data =
636  592  404  608  704  518  496  467  478  613
484  454  539  599  235  333  462  173  480  444
309  126  858  203  807  812  841  527  359  190
 51  271  761  324  362  331  580  456  623  295
405    7  582  531  489  435  716  520  206  189
258  821  241  472   47  395  514  555  420   66
638  110  673  577  434  184  588  293  383  342
636  337  527  359  448  447  740  536  279  388
517  341  130  761  507  260  308  347  372  545
Rows and columns are numbered from 1.
The top-left entry?
A: 636
The entry directly above 337 -> 110
The entry just right of the smallest entry?
A: 582
The entry at row 2, column 1: 484
The entry in row 1 and column 2?
A: 592
The entry just right of 536?
A: 279
The entry at row 3, column 2?
A: 126
The bottom entry of the column that holds the smallest entry -> 341
The entry directly above 189?
A: 295
The entry just right of the largest entry?
A: 203
The entry directly below the largest entry -> 761
The entry in the top-right corner -> 613
The entry at row 1, column 3?
A: 404
The entry directly above 841: 462
The entry just right of 489?
A: 435
The entry directly below 472 is 577
The entry directly below 577 -> 359
The entry directly above 190 is 444
The entry just left of 536: 740
The minimum?
A: 7
The entry directly below 293: 536
The entry in the bottom-right corner is 545
The entry directly below the smallest entry -> 821
The entry in the bottom-left corner -> 517
The entry directly below 126 is 271
The entry just right of 704?
A: 518
The entry just left of 821 is 258

634	667	821	910	726	543	775	434	768	787	798	570	787
549	423	637	393	879	749	672	419	786	758	943	509	757
388	731	267	697	521	164	278	257	883	542	757	865	625
848	419	758	730	881	389	452	411	324	833	401	196	940
513	482	752	924	357	386	245	614	629	471	860	734	559
817	551	888	286	729	253	303	791	682	744	571	529	521
220	240	205	207	504	876	746	487	822	644	443	649	860
The entry just right of 504 -> 876
What is the entry just right of 543?
A: 775
What is the entry just right of the largest entry?
A: 509
The entry just right of the centre entry: 411
What is the first entry in reading order?
A: 634
The entry just left of 883 is 257
The entry directly above 357: 881
What is the 2nd smallest entry?
A: 196
What is the second entry, reading row by row?
A: 667
What is the fourth entry, reading row by row?
A: 910
What is the 3rd entry from the end, reading row by row?
A: 443
The entry directly above the largest entry -> 798
The bottom-right entry -> 860
What is the entry just right of 529?
A: 521
The smallest entry in the last row -> 205
What is the bottom-left entry?
A: 220
What is the entry directly below 697?
A: 730
The entry just right of 746: 487
What is the median of all entries?
A: 629
What is the largest entry?
A: 943
What is the 3rd entry, reading row by row?
A: 821
The entry directly above the centre entry: 278
What is the first entry of the largest entry's row?
A: 549
The largest entry in the last column -> 940
What is the entry directly below the largest entry?
A: 757
The first entry of the smallest entry's row -> 388
What is the top-right entry?
A: 787
